Below is a small trained network, with its code and all its weights. Each question gives an input and a target symbol and asks what happens when units are switched off, that is, made to give their printed mean instead of their output.

import numpy as np


def w(rows, s, z=0):
    codes = np.array(rows[::2]) - 128.0
    scale = np.full(codes.shape[1], s)
    scale[-1] = z or s
    return codes * scale


def f(y):
    return np.maximum(y, 0)


def softmax(a):
    e = np.exp(a - a.max(-1, keepdims=True))
    return e / e.sum(-1, keepdims=True)


def log_softmax(a):
    a = a - a.max(-1, keepdims=True)
    return a - np.log(np.exp(a).sum(-1, keepdims=True))


def net(x, mask):
    ids = ['ΠΦβεθλμξσω'.index(c) for c in x.split()]
    T = len(ids)
    res = E[ids] + P[:T]
    u = 0
    for l in range(2):
        q, k, v = (res @ M[l].T for M in (Q, K, V))
        z = softmax(np.where(np.tri(T) > 0, q @ k.T / 3**0.5, -1e9)) @ v
        res = res + np.where(mask[u], z, O[l][:, -1]) @ O[l][:, :-1]
        u += 1
        y = f(res @ A[l][:, :-1].T + A[l][:, -1])
        res = res + np.where(mask[u : u + 16], y, B[l][:, -1]) @ B[l][:, :-1]
        u += 16
    return log_softmax(res[-1] @ U[:, :-1].T + U[:, -1])


Q, K, V, O, A, B = {}, {}, {}, {}, {}, {}
E = w([
[156,188,82,153],'Π',
[141,175,122,146],'Φ',
[130,143,116,150],'β',
[143,141,82,165],'ε',
[128,126,168,133],'θ',
[145,172,174,132],'λ',
[170,159,253,112],'μ',
[177,59,113,93],'ξ',
[125,59,134,92],'σ',
[187,127,22,89],'ω',
],0.0058)
P = w([
[108,100,144,190],'0',
[54,182,146,155],'1',
[190,155,149,147],'2',
[62,183,136,117],'3',
[191,152,143,107],'4',
[52,173,123,78],'5',
[187,146,135,70],'6',
[58,152,111,48],'7',
[179,146,119,36],'8',
[48,147,101,10],'9',
[170,137,114,2],'10',
[32,167,142,122],'11',
],0.0069)
Q[0] = w([
[4,143,129,170],'0.h0',
[54,5,149,188],'0.h0',
[243,185,168,99],'0.h0',
],0.027)
K[0] = w([
[128,94,195,203],'0.h0',
[96,147,72,252],'0.h0',
[142,69,109,25],'0.h0',
],0.025)
V[0] = w([
[91,98,128,145],'0.h0',
[100,82,254,109],'0.h0',
[146,54,50,45],'0.h0',
],0.0098)
O[0] = w([
[150,61,163,107,53],'0.h0',
[234,103,30,38,250],'0.h0',
[165,168,154,253,59],'0.h0',
],0.0071,0.0023)
A[0] = w([
[201,101,178,189,158],'0.n0',
[139,89,181,245,113],'0.n1',
[89,69,137,139,97],'0.n2',
[122,105,84,129,179],'0.n3',
[143,40,112,161,144],'0.n4',
[132,121,100,76,2],'0.n5',
[114,91,84,135,100],'0.n6',
[170,102,87,124,129],'0.n7',
[70,78,136,100,34],'0.n8',
[79,56,91,178,117],'0.n9',
[65,138,153,113,85],'0.n10',
[74,133,102,156,75],'0.n11',
[82,146,115,79,187],'0.n12',
[108,151,94,152,159],'0.n13',
[133,136,191,159,77],'0.n14',
[59,124,118,103,178],'0.n15',
],0.012,0.0032)
B[0] = w([
[115,190,28,150,180],'0.n0',
[251,37,163,130,159],'0.n1',
[103,158,102,163,131],'0.n2',
[124,145,178,100,169],'0.n3',
[45,149,100,61,136],'0.n4',
[106,117,98,203,178],'0.n5',
[137,150,112,162,138],'0.n6',
[130,135,152,74,173],'0.n7',
[166,185,70,94,135],'0.n8',
[68,57,71,163,133],'0.n9',
[180,108,128,94,143],'0.n10',
[166,133,125,69,131],'0.n11',
[183,108,207,131,254],'0.n12',
[136,81,130,138,152],'0.n13',
[150,53,115,130,145],'0.n14',
[121,158,198,160,197],'0.n15',
],0.021,0.0043)
Q[1] = w([
[119,47,57,4],'1.h0',
[146,19,210,203],'1.h0',
[37,127,247,46],'1.h0',
],0.015)
K[1] = w([
[241,145,122,39],'1.h0',
[97,10,99,167],'1.h0',
[90,58,142,8],'1.h0',
],0.018)
V[1] = w([
[62,197,211,104],'1.h0',
[8,133,84,183],'1.h0',
[153,172,55,23],'1.h0',
],0.014)
O[1] = w([
[37,177,204,114,50],'1.h0',
[152,204,179,252,6],'1.h0',
[173,235,93,46,151],'1.h0',
],0.012,0.014)
A[1] = w([
[86,217,165,146,15],'1.n0',
[124,126,96,209,102],'1.n1',
[53,110,136,107,56],'1.n2',
[105,226,73,182,76],'1.n3',
[69,137,91,141,110],'1.n4',
[104,76,190,153,137],'1.n5',
[2,196,11,142,92],'1.n6',
[50,127,155,202,51],'1.n7',
[69,220,151,132,3],'1.n8',
[69,74,81,162,83],'1.n9',
[38,169,242,157,146],'1.n10',
[38,151,38,125,116],'1.n11',
[142,216,112,134,170],'1.n12',
[102,174,193,212,127],'1.n13',
[144,128,150,233,32],'1.n14',
[117,138,85,87,4],'1.n15',
],0.0091,0.004)
B[1] = w([
[65,119,198,111,149],'1.n0',
[160,141,156,82,149],'1.n1',
[138,161,86,110,178],'1.n2',
[144,82,54,70,160],'1.n3',
[156,131,133,154,130],'1.n4',
[75,62,127,149,177],'1.n5',
[161,164,209,200,150],'1.n6',
[147,141,100,222,139],'1.n7',
[63,103,200,99,143],'1.n8',
[100,170,152,147,185],'1.n9',
[67,163,5,128,177],'1.n10',
[99,186,164,155,164],'1.n11',
[85,203,135,146,188],'1.n12',
[162,136,171,226,163],'1.n13',
[233,102,163,83,148],'1.n14',
[139,118,185,155,255],'1.n15',
],0.023,0.0089)
U = w([
[84,30,215,165,131],'Π',
[110,109,118,191,130],'Φ',
[154,115,187,210,121],'β',
[178,94,247,165,4],'ε',
[74,128,174,157,142],'θ',
[86,107,78,116,89],'λ',
[118,99,216,4,202],'μ',
[173,199,100,157,138],'ξ',
[152,152,251,172,98],'σ',
[192,71,75,144,149],'ω',
],0.0039,0.0028)

Each question gives the input, a string of symbols that net reads in full, and the target symbol t.
The units are the heads (3 rows each of Q, K, V and O) and the neurons (one row each of A and B). Each row of codes is followed by its name. A weight is (code - 128) times the scale printed after its matrix; where a second scale follows, it is the last column's (O, A, B and U).
mask holds one flag per unit, layer by layer, with each layer's heads first. A switched-off unit (its flag False) gives its mean, the last column of its rows in O or B, instead of its output. The means were averaged over made-up inputs and are rounded, as every weight is.
A unit's drop is (log p(t) with every unit on - log p(t) with that unit switched off) / (log p(t) with every unit on - log p(t) with every unit switched off).
The circuit of an input: a set's keep is (log p(t) with only the set's units on - log p(t) with every unit switched off) / (log p(t) with every unit on - log p(t) with every unit switched off). Starting from the 12 units with the biggest drops (on a tie, the unit counted first), units are removed one at a time, each time the one whose removal leaves the highest keep (on an exact tie, the one counted first), for as long as the keep stays at least 0.8.
units of the circuit, in order: the units of the circuit, biggest drop first
unit that matters most: the unit with the biggest drop
k most important neurons: the k neurons with the biggest drops, biggest first
top k neurons in layer l: the k neurons of layer l with the biggest drops, biggest first
input θ Π μ μ θ θ Π ε, target θ: 2 most important neurons : [1.n10 0.n4]
input σ μ σ, target σ: top 4 neurons in layer 0 : [0.n12 0.n1 0.n4 0.n0]
input Π μ μ Π, target Π: 2 most important neurons : [0.n1 0.n12]
input μ θ μ Π β μ μ ω ξ Π ω Φ, target μ: units of the circuit, in order : [1.h0 0.h0]
input ε Π θ ξ μ μ, target ε: units of the circuit, in order : [1.h0 0.n9 0.n12 1.n14]
input λ Π θ θ, target λ: most important neuron : [1.n10]
input ω λ μ λ μ μ ε, target μ: units of the circuit, in order : [1.h0 0.n7 0.h0]
input Π Π Π μ ξ ω μ Φ Π ξ, target Π: units of the circuit, in order : [0.h0 1.h0 0.n15 1.n5]
input μ μ ξ θ β, target ξ: 3 most important neurons : [0.n12 0.n0 0.n15]
input μ Π ω μ μ μ μ Π μ μ Π ε, target μ: units of the circuit, in order : [0.h0 1.h0]
input Φ Π μ μ μ Π μ μ μ μ Π, target μ: units of the circuit, in order : [1.h0 0.n7]
input ω ω μ μ ε μ μ μ Π μ β, target μ: units of the circuit, in order : [1.h0 0.n7]
input ξ ξ μ, target ξ: units of the circuit, in order : [0.n0 0.n12 1.h0 1.n12]
input μ μ Π μ Π ξ, target μ: units of the circuit, in order : [0.h0 1.h0]
input μ Π β μ θ, target μ: units of the circuit, in order : [0.h0 1.h0 0.n0]
input ξ μ ε Π μ ξ Π, target ξ: top 3 neurons in layer 0 : [0.n0 0.n12 0.n15]
input ω μ θ μ ξ Π Φ, target ξ: unit that matters most : 0.h0
input ω σ μ Π Π ξ, target ω: 3 most important neurons : [0.n1 0.n9 0.n12]
input σ Π μ, target σ: top 4 neurons in layer 0 : [0.n12 0.n0 0.n5 0.n7]
input ε μ μ ε Φ μ Φ μ μ λ, target ε: top 3 neurons in layer 0 : [0.n9 0.n12 0.n1]
